Below are the code and all the weights of a small trained network. Each question names an input and a target symbol and asks about switching units off, where a switched-off unit gives its printed mean instead of its output.

import numpy as np


def w(rows, s, z=0):
    codes = np.array(rows[::2]) - 128.0
    scale = np.full(codes.shape[1], s)
    scale[-1] = z or s
    return codes * scale


def norm(h):
    return h / np.sqrt((h * h).mean(-1, keepdims=True) + 1e-5)


def f(y):
    return np.maximum(y, 0)


def softmax(a):
    e = np.exp(a - a.max(-1, keepdims=True))
    return e / e.sum(-1, keepdims=True)


def log_softmax(a):
    a = a - a.max(-1, keepdims=True)
    return a - np.log(np.exp(a).sum(-1, keepdims=True))


def net(x, mask):
    ids = ['Ξαθμπφψ'.index(c) for c in x.split()]
    T = len(ids)
    res = E[ids] + P[:T]
    u = 0
    for l in range(3):
        r = norm(res)
        for j in range(3):
            rows = slice(2 * j, 2 * j + 2)
            q, k, v = (r @ M[l][rows].T for M in (Q, K, V))
            z = softmax(np.where(np.tri(T) > 0, q @ k.T / 2**0.5, -1e9)) @ v
            o = O[l][rows]
            res = res + np.where(mask[u + j], z, o[:, -1]) @ o[:, :-1]
        u += 3
        y = f(norm(res) @ A[l][:, :-1].T + A[l][:, -1])
        res = res + np.where(mask[u : u + 4], y, B[l][:, -1]) @ B[l][:, :-1]
        u += 4
    return log_softmax(norm(res)[-1] @ U[:, :-1].T + U[:, -1])


Q, K, V, O, A, B = {}, {}, {}, {}, {}, {}
E = w([
[255,92,147,173,72,214,97,128],'Ξ',
[73,187,113,218,171,188,147,132],'α',
[207,144,185,83,66,183,147,135],'θ',
[36,33,143,102,84,165,95,203],'μ',
[183,115,107,165,63,46,76,112],'π',
[140,122,138,124,84,153,96,4],'φ',
[178,101,183,124,173,124,234,99],'ψ',
],0.0059)
P = w([
[126,30,106,207,55,133,229,111],'0',
[126,65,125,166,64,121,222,131],'1',
[139,70,135,154,85,128,179,120],'2',
[153,72,133,143,111,139,144,121],'3',
[155,89,132,139,130,136,124,121],'4',
[156,103,126,130,146,135,110,125],'5',
[150,118,129,131,160,136,89,124],'6',
[146,138,130,122,170,133,78,129],'7',
[139,161,140,113,179,121,71,128],'8',
[132,187,142,96,182,119,48,132],'9',
[139,213,102,63,193,113,65,124],'10',
[123,253,118,85,147,85,45,148],'11',
],0.0033)
Q[0] = w([
[87,65,158,26,105,101,134,178],'0.h1',
[248,132,106,132,61,64,120,41],'0.h1',
[125,140,136,139,152,250,137,85],'0.h2',
[134,209,168,186,77,107,202,104],'0.h2',
[88,141,100,169,157,63,147,99],'0.h3',
[25,92,109,124,192,66,201,178],'0.h3',
],0.014)
K[0] = w([
[95,19,159,54,84,117,123,151],'0.h1',
[196,206,160,58,209,90,86,106],'0.h1',
[108,123,250,128,186,147,196,107],'0.h2',
[175,119,21,109,206,120,208,84],'0.h2',
[125,126,134,180,108,180,176,176],'0.h3',
[150,60,165,138,187,186,215,206],'0.h3',
],0.012)
V[0] = w([
[131,151,140,57,164,174,125,168],'0.h1',
[123,48,164,177,176,114,242,84],'0.h1',
[146,105,162,182,135,22,87,152],'0.h2',
[115,142,169,20,254,92,74,149],'0.h2',
[82,140,111,83,71,188,139,21],'0.h3',
[153,130,195,68,216,190,142,153],'0.h3',
],0.0072)
O[0] = w([
[121,138,166,136,81,93,143,106,91],'0.h1',
[158,253,72,84,128,132,117,119,254],'0.h1',
[190,161,101,170,101,64,97,129,149],'0.h2',
[121,206,158,63,60,155,151,193,43],'0.h2',
[131,143,246,128,151,100,90,79,184],'0.h3',
[65,167,70,179,92,113,168,54,86],'0.h3',
],0.0043,0.007)
A[0] = w([
[133,114,165,95,63,181,61,180,254],'0.n1',
[4,172,57,98,166,119,60,126,46],'0.n2',
[131,123,156,124,177,53,254,150,42],'0.n3',
[73,121,122,143,87,144,188,19,158],'0.n4',
],0.0079,0.00048)
B[0] = w([
[116,50,56,97,177,156,92,127,228],'0.n1',
[137,184,25,96,213,125,75,166,187],'0.n2',
[208,156,62,74,173,109,193,97,217],'0.n3',
[151,90,254,97,120,85,131,188,253],'0.n4',
],0.0059,0.0035)
Q[1] = w([
[222,141,131,36,161,122,86,127],'1.h1',
[196,50,117,174,103,139,68,123],'1.h1',
[160,86,199,145,10,133,47,127],'1.h2',
[140,114,149,218,119,197,41,111],'1.h2',
[85,163,152,160,110,89,68,143],'1.h3',
[103,121,122,177,79,182,80,156],'1.h3',
],0.012)
K[1] = w([
[182,153,152,103,101,51,16,218],'1.h1',
[195,39,131,236,199,69,111,90],'1.h1',
[206,2,175,137,107,100,43,14],'1.h2',
[130,94,142,120,207,36,32,64],'1.h2',
[107,78,124,131,227,100,193,84],'1.h3',
[114,32,99,215,161,108,159,86],'1.h3',
],0.0093)
V[1] = w([
[181,132,126,168,144,116,182,5],'1.h1',
[82,189,99,144,51,3,37,148],'1.h1',
[145,108,113,80,128,233,142,106],'1.h2',
[66,162,135,187,223,184,96,175],'1.h2',
[56,167,140,135,80,147,33,1],'1.h3',
[224,137,120,215,51,244,19,205],'1.h3',
],0.0081)
O[1] = w([
[94,170,137,17,70,162,106,212,255],'1.h1',
[185,15,71,110,188,176,159,96,96],'1.h1',
[142,144,158,124,145,104,113,59,155],'1.h2',
[170,105,199,193,147,135,134,210,81],'1.h2',
[153,155,255,169,184,159,97,55,32],'1.h3',
[196,35,142,216,32,179,130,134,92],'1.h3',
],0.0045,0.0049)
A[1] = w([
[87,164,172,176,54,41,175,108,24],'1.n1',
[34,112,179,192,132,112,173,164,70],'1.n2',
[151,180,120,236,1,201,179,79,7],'1.n3',
[137,111,95,185,117,200,165,138,53],'1.n4',
],0.0089,0.0015)
B[1] = w([
[180,56,143,57,100,67,167,100,198],'1.n1',
[110,125,154,138,98,63,189,216,205],'1.n2',
[168,252,80,254,92,176,175,116,247],'1.n3',
[86,100,121,45,111,155,147,128,241],'1.n4',
],0.0066,0.0012)
Q[2] = w([
[6,123,67,160,146,152,54,160],'2.h1',
[154,37,137,159,74,38,33,84],'2.h1',
[61,77,109,160,126,63,2,90],'2.h2',
[15,152,61,179,146,183,170,172],'2.h2',
[238,130,102,132,118,40,15,129],'2.h3',
[83,99,144,152,132,165,56,161],'2.h3',
],0.011)
K[2] = w([
[34,104,148,130,108,195,98,199],'2.h1',
[136,103,94,129,80,76,10,140],'2.h1',
[22,44,130,159,116,108,66,109],'2.h2',
[112,136,136,154,91,80,134,235],'2.h2',
[136,51,86,59,200,173,181,79],'2.h3',
[65,70,187,185,137,135,142,121],'2.h3',
],0.013)
V[2] = w([
[71,210,91,65,152,131,111,118],'2.h1',
[182,109,182,152,190,133,92,54],'2.h1',
[82,219,169,129,108,134,142,161],'2.h2',
[147,131,80,158,186,149,116,114],'2.h2',
[68,82,169,59,110,254,180,180],'2.h3',
[111,179,165,101,131,196,250,108],'2.h3',
],0.009)
O[2] = w([
[171,26,173,227,93,150,133,150,252],'2.h1',
[116,111,30,90,89,104,130,184,74],'2.h1',
[142,10,40,126,129,122,129,113,158],'2.h2',
[84,126,185,94,78,99,112,141,98],'2.h2',
[134,192,105,252,127,13,139,72,84],'2.h3',
[85,249,136,105,116,25,112,157,102],'2.h3',
],0.0039,0.0034)
A[2] = w([
[158,168,206,123,176,148,50,79,65],'2.n1',
[79,142,81,162,170,143,74,105,87],'2.n2',
[5,100,154,136,87,144,163,120,6],'2.n3',
[166,119,144,140,139,93,175,98,99],'2.n4',
],0.019,0.0027)
B[2] = w([
[91,208,240,129,187,218,33,103,255],'2.n1',
[127,178,76,107,40,92,11,171,146],'2.n2',
[64,122,53,223,228,65,168,2,144],'2.n3',
[82,74,149,185,111,151,76,135,167],'2.n4',
],0.0094,0.011)
U = w([
[178,183,118,209,31,153,149,103,112],'Ξ',
[130,128,164,187,175,104,166,255,1],'α',
[102,78,201,123,34,38,116,111,93],'θ',
[74,116,64,193,186,89,128,54,126],'μ',
[181,37,83,75,128,195,123,135,200],'π',
[101,172,213,111,159,187,57,93,151],'φ',
[118,210,81,31,122,62,137,141,162],'ψ',
],0.0054,0.00091)

Each question gives the input, a string of symbols that net reads in full, and the target symbol t.
The units are the heads (2 rows each of Q, K, V and O) and the neurons (one row each of A and B). Each row of codes is followed by its name. A weight is (code - 128) times the scale printed after its matrix; where a second scale follows, it is the last column's (O, A, B and U).
mask holds one flag per unit, layer by layer, with each layer's heads first. A switched-off unit (its flag False) gives its mean, the last column of its rows in O or B, instead of its output. The means were averaged over made-up inputs and are rounded, as every weight is.
A unit's drop is (log p(t) with every unit on - log p(t) with that unit switched off) / (log p(t) with every unit on - log p(t) with every unit switched off).
The circuit of an input: a set's keep is (log p(t) with only the set's units on - log p(t) with every unit switched off) / (log p(t) with every unit on - log p(t) with every unit switched off). Starting from the 12 units with the biggest drops (on a tie, the unit counted first), units are removed one at a time, each time the one whose removal leaves the highest keep (on an exact tie, the one counted first), for as long as the keep stays at least 0.8.
units of the circuit, in order: the units of the circuit, biggest drop first
unit that matters most: the unit with the biggest drop
top k neurons: the k neurons with the biggest drops, biggest first
k most important neurons of layer l: the k neurons of layer l with the biggest drops, biggest first
heads that matter: for each layer, one digit per head in row order, 1 if its drop is at least 0.15 and else 0, layers parted by /
input π α Ξ φ ψ μ φ μ α π ψ, target μ: heads that matter	111 / 100 / 100
input μ μ Ξ θ, target θ: heads that matter	011 / 000 / 000
input φ ψ Ξ θ ψ, target Ξ: units of the circuit, in order	[1.h3, 0.h1, 1.n3]
input ψ π Ξ ψ, target π: top 2 neurons	[2.n1, 2.n4]
input π ψ π, target ψ: unit that matters most	0.n3
input π π ψ α α φ μ φ ψ, target α: heads that matter	000 / 010 / 001
input φ Ξ Ξ ψ μ φ ψ π, target π: units of the circuit, in order	[1.h1, 2.n1]
input φ θ μ π μ, target π: top 3 neurons	[0.n1, 2.n1, 0.n2]
input ψ μ ψ ψ μ π α, target α: heads that matter	100 / 010 / 000
input ψ ψ θ π π φ θ ψ, target θ: 2 most important neurons of layer 2	[2.n1, 2.n4]
input μ Ξ ψ θ ψ ψ Ξ Ξ, target Ξ: units of the circuit, in order	[1.h3, 1.n3, 2.n1]
input α α ψ Ξ α μ α Ξ, target Ξ: units of the circuit, in order	[1.n3, 2.n1, 1.h3]
input φ Ξ α φ π ψ θ ψ φ μ, target μ: heads that matter	100 / 000 / 000
input θ ψ ψ, target ψ: unit that matters most	2.n1
input ψ μ π, target π: heads that matter	000 / 100 / 001
input φ ψ φ Ξ μ α ψ μ ψ, target μ: top 2 neurons	[2.n1, 2.n4]
input Ξ ψ α π μ φ Ξ π π ψ ψ Ξ, target π: top 2 neurons	[0.n1, 2.n1]
input π ψ ψ φ φ ψ ψ ψ θ π, target ψ: units of the circuit, in order	[2.n1, 0.h3, 2.h3]
input α Ξ ψ, target ψ: heads that matter	010 / 001 / 000
input Ξ ψ θ ψ θ, target θ: unit that matters most	0.h3
input π ψ μ θ, target π: heads that matter	000 / 000 / 000
input φ ψ Ξ ψ θ ψ Ξ ψ, target Ξ: heads that matter	100 / 001 / 000
input φ ψ ψ ψ π μ, target μ: 2 most important neurons of layer 2	[2.n3, 2.n1]
input ψ ψ ψ Ξ ψ α Ξ ψ, target α: 2 most important neurons of layer 2	[2.n1, 2.n4]
input ψ θ α, target α: top 3 neurons	[2.n1, 0.n4, 1.n2]
input π Ξ θ θ ψ μ θ, target π: heads that matter	011 / 001 / 000
input μ θ θ π Ξ μ ψ ψ φ ψ μ, target ψ: unit that matters most	0.n2
input Ξ μ Ξ ψ ψ θ Ξ φ φ α π ψ, target θ: 3 most important neurons of layer 0	[0.n4, 0.n1, 0.n2]
